Below is a small trained network, with its code and all its weights. Each question gives an input and a target symbol and asks what happens when units are switched off, that is, made to give their printed mean instead of their output.

import numpy as np


def w(rows, s, z=0):
    codes = np.array(rows[::2]) - 128.0
    scale = np.full(codes.shape[1], s)
    scale[-1] = z or s
    return codes * scale


def f(y):
    return np.maximum(y, 0)


def softmax(a):
    e = np.exp(a - a.max(-1, keepdims=True))
    return e / e.sum(-1, keepdims=True)


def log_softmax(a):
    a = a - a.max(-1, keepdims=True)
    return a - np.log(np.exp(a).sum(-1, keepdims=True))


def net(x, mask):
    ids = ['ΘΞΠΨαβγδζηλμστφω'.index(c) for c in x.split()]
    T = len(ids)
    res = E[ids] + P[:T]
    u = 0
    for l in range(2):
        r = res
        for j in range(3):
            rows = slice(2 * j, 2 * j + 2)
            q, k, v = (r @ M[l][rows].T for M in (Q, K, V))
            z = softmax(np.where(np.tri(T) > 0, q @ k.T / 2**0.5, -1e9)) @ v
            o = O[l][rows]
            res = res + np.where(mask[u + j], z, o[:, -1]) @ o[:, :-1]
        u += 3
        y = f(res @ A[l][:, :-1].T + A[l][:, -1])
        res = res + np.where(mask[u : u + 4], y, B[l][:, -1]) @ B[l][:, :-1]
        u += 4
    return log_softmax(res[-1] @ U[:, :-1].T + U[:, -1])


Q, K, V, O, A, B = {}, {}, {}, {}, {}, {}
E = w([
[155,132,146,70,108,183,171,141],'Θ',
[132,187,93,112,147,183,145,103],'Ξ',
[110,130,77,142,180,68,91,48],'Π',
[130,185,91,112,140,20,172,76],'Ψ',
[126,85,170,144,216,100,127,10],'α',
[224,94,126,125,145,133,150,90],'β',
[71,212,158,126,10,199,179,177],'γ',
[155,19,132,81,29,160,173,157],'δ',
[96,60,132,89,48,88,99,67],'ζ',
[156,51,180,69,142,136,139,42],'η',
[102,120,152,95,62,45,180,60],'λ',
[26,224,177,254,153,110,105,252],'μ',
[130,92,129,107,99,82,92,36],'σ',
[108,181,102,64,166,95,133,147],'τ',
[202,92,72,130,118,171,149,169],'φ',
[87,113,94,84,93,147,85,131],'ω',
],0.018)
P = w([
[201,113,77,32,254,28,148,99],'0',
[148,103,168,238,49,79,249,56],'1',
[150,84,144,145,111,97,213,110],'2',
[160,73,119,162,111,112,187,97],'3',
[121,122,108,174,84,132,190,112],'4',
[117,126,111,165,85,150,214,139],'5',
[114,151,127,149,102,151,203,116],'6',
[117,124,139,134,110,164,165,81],'7',
[112,123,141,130,103,188,156,75],'8',
],0.0083)
Q[0] = w([
[109,157,145,95,142,69,71,186],'L0H0',
[108,155,186,182,93,73,175,165],'L0H0',
[97,130,103,101,84,57,219,65],'L0H1',
[201,2,51,152,180,102,172,52],'L0H1',
[58,239,129,13,74,143,177,134],'L0H2',
[115,160,175,188,113,133,15,213],'L0H2',
],0.0059)
K[0] = w([
[85,117,116,88,84,141,168,109],'L0H0',
[186,98,76,39,126,74,144,123],'L0H0',
[235,133,106,87,78,221,104,172],'L0H1',
[124,134,68,1,172,105,197,68],'L0H1',
[134,173,101,123,119,130,171,154],'L0H2',
[130,27,57,115,111,165,110,44],'L0H2',
],0.0079)
V[0] = w([
[38,157,161,142,85,175,195,17],'L0H0',
[235,138,73,17,91,68,86,190],'L0H0',
[254,184,14,98,116,95,166,71],'L0H1',
[176,134,140,64,44,254,141,170],'L0H1',
[117,212,83,115,120,203,203,185],'L0H2',
[163,162,103,46,108,111,242,46],'L0H2',
],0.007)
O[0] = w([
[219,122,183,212,125,217,141,138,163],'L0H0',
[179,109,140,105,202,254,56,103,159],'L0H0',
[103,153,203,140,155,241,144,171,243],'L0H1',
[209,21,147,164,139,193,121,200,150],'L0H1',
[127,137,76,180,126,136,161,204,169],'L0H2',
[166,110,177,183,224,204,179,115,255],'L0H2',
],0.0082,0.007)
A[0] = w([
[111,127,77,81,52,2,133,104,6],'L0N0',
[23,227,94,24,155,89,19,1,149],'L0N1',
[63,84,196,127,47,152,165,115,207],'L0N2',
[106,91,126,3,201,145,8,183,103],'L0N3',
],0.0061,0.0017)
B[0] = w([
[118,138,224,252,141,144,95,90,186],'L0N0',
[174,148,97,104,85,174,197,172,231],'L0N1',
[161,180,81,151,178,108,116,114,255],'L0N2',
[179,120,62,152,105,145,86,86,166],'L0N3',
],0.012,0.0061)
Q[1] = w([
[130,2,124,85,152,174,221,59],'L1H0',
[129,157,92,248,134,114,225,135],'L1H0',
[153,86,152,141,167,242,143,90],'L1H1',
[112,100,137,179,110,98,185,134],'L1H1',
[43,75,104,139,203,191,127,80],'L1H2',
[218,149,212,185,184,229,161,178],'L1H2',
],0.0063)
K[1] = w([
[222,212,115,99,202,124,135,92],'L1H0',
[238,254,134,165,165,93,53,110],'L1H0',
[100,115,7,31,103,133,191,23],'L1H1',
[158,127,120,91,126,92,177,215],'L1H1',
[234,166,142,57,109,240,145,103],'L1H2',
[205,198,105,37,120,189,136,143],'L1H2',
],0.0056)
V[1] = w([
[139,37,103,111,103,89,140,141],'L1H0',
[121,154,132,200,111,115,188,158],'L1H0',
[166,148,67,90,69,137,113,132],'L1H1',
[104,214,113,106,153,130,182,183],'L1H1',
[120,96,159,98,124,119,128,27],'L1H2',
[147,130,183,85,64,134,255,114],'L1H2',
],0.011)
O[1] = w([
[60,159,107,203,35,96,194,159,2],'L1H0',
[170,95,72,116,78,132,120,113,159],'L1H0',
[145,182,42,118,175,76,130,62,223],'L1H1',
[88,58,86,71,166,179,88,121,163],'L1H1',
[166,249,219,49,40,50,88,115,139],'L1H2',
[147,73,128,33,113,106,193,76,248],'L1H2',
],0.011,0.016)
A[1] = w([
[90,1,106,110,143,185,161,115,152],'L1N0',
[97,72,137,19,81,174,176,105,61],'L1N1',
[92,63,44,125,117,147,186,55,109],'L1N2',
[157,135,133,119,190,157,122,53,252],'L1N3',
],0.0084,0.0035)
B[1] = w([
[78,202,105,133,73,119,130,105,253],'L1N0',
[189,137,162,172,134,159,163,98,226],'L1N1',
[131,97,208,104,191,101,82,106,239],'L1N2',
[80,118,68,139,92,120,158,253,239],'L1N3',
],0.012,0.049)
U = w([
[128,179,141,115,188,136,102,112,58],'Θ',
[118,189,115,101,74,167,71,136,139],'Ξ',
[135,149,179,123,106,140,142,110,89],'Π',
[94,198,67,73,2,90,182,132,102],'Ψ',
[140,112,177,132,37,176,181,189,83],'α',
[76,191,124,75,57,174,158,139,169],'β',
[109,129,103,112,153,140,92,166,173],'γ',
[148,142,31,169,111,109,161,115,217],'δ',
[167,212,116,176,96,118,139,102,115],'ζ',
[176,93,136,103,138,100,153,198,187],'η',
[162,34,192,182,189,206,126,197,141],'λ',
[66,134,113,210,67,181,186,71,166],'μ',
[94,145,106,128,22,190,151,209,113],'σ',
[151,167,133,185,218,200,84,122,3],'τ',
[121,182,212,80,159,175,24,187,171],'φ',
[88,196,176,47,26,94,101,158,137],'ω',
],0.0052,0.0045)

Each question gives the input, a string of symbols that net reads in full, and the target symbol t.
The units are the heads (2 rows each of Q, K, V and O) and the neurons (one row each of A and B). Each row of codes is followed by its name. A weight is (code - 128) times the scale printed after its matrix; where a second scale follows, it is the last column's (O, A, B and U).
mask holds one flag per unit, layer by layer, with each layer's heads first. A switched-off unit (its flag False) gives its mean, the last column of its rows in O or B, instead of its output. The means were averaged over made-up inputs and are rounded, as every weight is.
A unit's drop is (log p(t) with every unit on - log p(t) with that unit switched off) / (log p(t) with every unit on - log p(t) with every unit switched off).
The circuit of an input: a set's keep is (log p(t) with only the set's units on - log p(t) with every unit switched off) / (log p(t) with every unit on - log p(t) with every unit switched off). Starting from the 12 units with the biggest drops (on a tie, the unit counted first), units are removed one at a time, each time the one whose removal leaves the highest keep (on an exact tie, the one counted first), for as long as the keep stays at least 0.8.
circuit, biggest first: the units of the circuit, biggest drop first
unit that matters most: the unit with the biggest drop
top k neurons: the k neurons with the biggest drops, biggest first
heads that matter: for each layer, one digit per head in row order, 1 if its drop is at least 0.15 and else 0, layers parted by /
input δ φ γ δ φ γ λ, target ζ: heads that matter : 110 / 111
input β δ λ Ξ λ α β, target φ: top 2 neurons : L1N0, L0N3
input Ξ δ σ φ β η, target σ: unit that matters most : L1N2
input γ γ σ Ξ β ω δ δ, target μ: top 2 neurons : L1N0, L1N3
input δ γ β, target ζ: circuit, biggest first : L0H0, L0N3, L1H1
input σ β σ, target η: top 2 neurons : L0N1, L1N0
input δ δ σ γ δ γ τ δ, target ζ: circuit, biggest first : L0H0, L0N3, L1H1, L1H2
input α δ γ σ λ, target Π: top 4 neurons : L1N1, L1N2, L1N0, L0N1
input δ δ Π λ, target ζ: top 3 neurons : L0N3, L1N2, L1N3
input Θ Ξ τ Θ, target λ: heads that matter : 111 / 011
input ζ Ξ Ψ, target Ψ: heads that matter : 111 / 011
input φ β α, target τ: top 3 neurons : L0N3, L1N0, L1N2
input Ξ ζ Ψ σ ζ λ Π δ λ, target σ: top 2 neurons : L1N2, L1N1
input β τ β δ β γ δ α, target φ: top 3 neurons : L1N0, L1N1, L0N3
input Θ Ξ β ω λ β, target λ: circuit, biggest first : L1N0
input δ Θ τ η β ζ ω, target ζ: circuit, biggest first : L0N3, L0H0, L1H1, L1H2
input δ τ ω Ξ σ β Π δ β, target ζ: circuit, biggest first : L0N3, L0H0, L1H1
input β γ γ λ Ψ λ η Ξ, target φ: heads that matter : 111 / 101
input δ Ψ σ γ τ γ, target ζ: top 2 neurons : L0N3, L1N3
input γ δ Ψ μ δ λ μ ζ Θ, target μ: top 3 neurons : L1N3, L1N2, L0N0
input δ γ δ η σ τ, target ζ: top 2 neurons : L1N3, L0N3
input ζ β γ Ψ Π Ξ α Ξ, target Ψ: top 2 neurons : L0N3, L0N1
input φ σ Ξ Θ ω φ Θ, target τ: circuit, biggest first : L0H0, L1H2, L0N3
